Here is a tiny trained network, its code and every weight. The questions are about switching its units off for an input and a target symbol, where a switched-off unit gives its printed mean instead of its output.

import numpy as np


def w(rows, s, z=0):
    codes = np.array(rows[::2]) - 128.0
    scale = np.full(codes.shape[1], s)
    scale[-1] = z or s
    return codes * scale


def norm(h):
    return h / np.sqrt((h * h).mean(-1, keepdims=True) + 1e-5)


def f(y):
    return np.maximum(y, 0)


def softmax(a):
    e = np.exp(a - a.max(-1, keepdims=True))
    return e / e.sum(-1, keepdims=True)


def log_softmax(a):
    a = a - a.max(-1, keepdims=True)
    return a - np.log(np.exp(a).sum(-1, keepdims=True))


def net(x, mask):
    ids = ['ΛΞΠΣΦΩβγδζηθτψ'.index(c) for c in x.split()]
    T = len(ids)
    res = E[ids] + P[:T]
    r = norm(res)
    for j in range(2):
        rows = slice(4 * j, 4 * j + 4)
        q, k, v = (r @ M[0][rows].T for M in (Q, K, V))
        z = softmax(np.where(np.tri(T) > 0, q @ k.T / 4**0.5, -1e9)) @ v
        o = O[0][rows]
        res = res + np.where(mask[j], z, o[:, -1]) @ o[:, :-1]
    y = f(norm(res) @ A[0][:, :-1].T + A[0][:, -1])
    res = res + np.where(mask[2:14], y, B[0][:, -1]) @ B[0][:, :-1]
    return log_softmax(norm(res)[-1] @ U[:, :-1].T + U[:, -1])


Q, K, V, O, A, B = {}, {}, {}, {}, {}, {}
E = w([
[164,132,87,99],'Λ',
[163,132,85,87],'Ξ',
[156,142,91,87],'Π',
[178,110,123,145],'Σ',
[171,124,74,96],'Φ',
[191,105,69,65],'Ω',
[140,107,86,5],'β',
[114,122,65,171],'γ',
[156,159,108,83],'δ',
[120,144,56,91],'ζ',
[132,161,142,79],'η',
[223,111,161,101],'θ',
[111,97,204,128],'τ',
[138,37,113,144],'ψ',
],0.021)
P = w([
[2,97,162,86],'0',
[201,158,91,188],'1',
[207,130,95,147],'2',
[187,146,76,148],'3',
[175,117,49,117],'4',
[175,119,106,65],'5',
[165,118,88,63],'6',
[163,127,106,57],'7',
[134,116,89,79],'8',
[115,133,73,58],'9',
[129,125,65,60],'10',
[176,97,103,67],'11',
],0.0075)
Q[0] = w([
[61,192,127,140],'head 1',
[88,130,136,97],'head 1',
[141,143,151,149],'head 1',
[91,158,110,215],'head 1',
[95,157,115,176],'head 2',
[94,120,164,80],'head 2',
[157,247,154,92],'head 2',
[83,150,154,154],'head 2',
],0.013)
K[0] = w([
[110,182,169,154],'head 1',
[161,119,51,126],'head 1',
[121,167,2,116],'head 1',
[214,212,175,159],'head 1',
[171,225,120,192],'head 2',
[117,132,173,169],'head 2',
[165,158,124,110],'head 2',
[200,85,88,146],'head 2',
],0.0099)
V[0] = w([
[150,75,113,167],'head 1',
[152,194,138,131],'head 1',
[118,116,186,100],'head 1',
[89,96,86,121],'head 1',
[125,135,220,172],'head 2',
[145,129,123,191],'head 2',
[255,109,146,73],'head 2',
[138,71,153,164],'head 2',
],0.018)
O[0] = w([
[140,134,87,159,154],'head 1',
[160,99,133,7,73],'head 1',
[131,133,148,134,116],'head 1',
[49,100,117,192,177],'head 1',
[148,201,89,62,33],'head 2',
[156,194,95,111,63],'head 2',
[223,75,112,162,246],'head 2',
[172,161,13,196,115],'head 2',
],0.014,0.012)
A[0] = w([
[147,111,134,183,234],'neuron 1',
[54,86,88,136,106],'neuron 2',
[44,87,204,244,149],'neuron 3',
[84,72,209,146,255],'neuron 4',
[70,175,113,172,201],'neuron 5',
[226,108,132,139,217],'neuron 6',
[61,177,90,108,96],'neuron 7',
[109,217,164,130,113],'neuron 8',
[64,198,99,60,132],'neuron 9',
[85,182,130,56,149],'neuron 10',
[135,72,126,161,199],'neuron 11',
[13,134,195,104,168],'neuron 12',
],0.011,0.0053)
B[0] = w([
[83,175,52,1,246],'neuron 1',
[97,204,150,213,149],'neuron 2',
[129,147,70,63,247],'neuron 3',
[108,254,61,102,238],'neuron 4',
[190,190,144,48,150],'neuron 5',
[48,142,87,8,241],'neuron 6',
[164,168,25,161,131],'neuron 7',
[223,95,109,17,130],'neuron 8',
[105,88,113,40,132],'neuron 9',
[152,240,137,120,131],'neuron 10',
[92,195,70,96,247],'neuron 11',
[232,91,114,115,144],'neuron 12',
],0.0062,0.012)
U = w([
[99,105,130,148,67],'Λ',
[110,103,134,141,69],'Ξ',
[94,124,149,121,91],'Π',
[174,153,120,194,155],'Σ',
[116,92,111,163,43],'Φ',
[158,82,117,171,57],'Ω',
[93,106,124,124,3],'β',
[76,190,111,146,186],'γ',
[117,121,147,108,162],'δ',
[37,141,110,112,16],'ζ',
[100,161,156,77,219],'η',
[245,105,104,120,180],'θ',
[155,243,78,58,136],'τ',
[100,170,72,236,243],'ψ',
],0.013,0.0031)

Each question gives the input, a string of symbols that net reads in full, and the target symbol t.
The units are the heads (4 rows each of Q, K, V and O) and the neurons (one row each of A and B). Each row of codes is followed by its name. A weight is (code - 128) times the scale printed after its matrix; where a second scale follows, it is the last column's (O, A, B and U).
mask holds one flag per unit, heads first, then neurons. A switched-off unit (its flag False) gives its mean, the last column of its rows in O or B, instead of its output. The means were averaged over made-up inputs and are rounded, as every weight is.
A unit's drop is (log p(t) with every unit on - log p(t) with that unit switched off) / (log p(t) with every unit on - log p(t) with every unit switched off).
The circuit of an input: a set's keep is (log p(t) with only the set's units on - log p(t) with every unit switched off) / (log p(t) with every unit on - log p(t) with every unit switched off). Starting from the 12 units with the biggest drops (on a tie, the unit counted first), units are removed one at a time, each time the one whose removal leaves the highest keep (on an exact tie, the one counted first), for as long as the keep stays at least 0.8.
units of the circuit, in order: the units of the circuit, biggest drop first
k most important neurons: the k neurons with the biggest drops, biggest first
heads that matter: for each layer, one digit per head in row order, 1 if its drop is at least 0.15 and else 0, layers parted by /
drop of u: that unit's drop, to one decimal
input ζ δ Λ τ ψ Ξ Λ ψ θ θ, target ψ: heads that matter	10
input Σ θ Λ γ θ τ β θ Σ θ Ξ, target θ: units of the circuit, in order	head 2; neuron 4
input θ ψ Π Π β, target θ: units of the circuit, in order	head 2
input τ θ Σ Π θ δ, target θ: heads that matter	11
input ψ η δ γ ψ θ δ ζ θ Ξ ψ Σ, target ψ: heads that matter	10
input η θ γ Π γ Ω θ Ω Λ τ Σ, target τ: units of the circuit, in order	head 2; head 1
input θ Ξ η Λ ζ, target θ: units of the circuit, in order	head 1; head 2
input θ θ τ Ω ψ β θ ζ, target θ: units of the circuit, in order	head 2; head 1
input ψ η θ θ θ η, target ψ: heads that matter	10
input τ θ β, target τ: heads that matter	01
input θ Ξ η, target θ: heads that matter	01
input θ θ θ δ Ξ θ θ ζ ψ τ γ, target θ: units of the circuit, in order	head 1; head 2
input Ω Σ τ θ Σ θ β, target θ: units of the circuit, in order	head 2; neuron 4
input θ Φ θ γ, target θ: 2 most important neurons	neuron 4; neuron 3
input Ω θ Ξ θ θ Φ β θ Λ, target θ: units of the circuit, in order	head 2
input γ Σ Φ ψ τ θ Λ θ ψ, target ψ: heads that matter	11
input τ Φ Ω, target τ: heads that matter	01
input θ Φ τ, target θ: units of the circuit, in order	head 2; neuron 4
input Ω τ γ, target τ: heads that matter	11
input θ Φ Ξ θ Ω, target θ: units of the circuit, in order	head 2
input θ Λ τ, target θ: drop of head 2	0.3
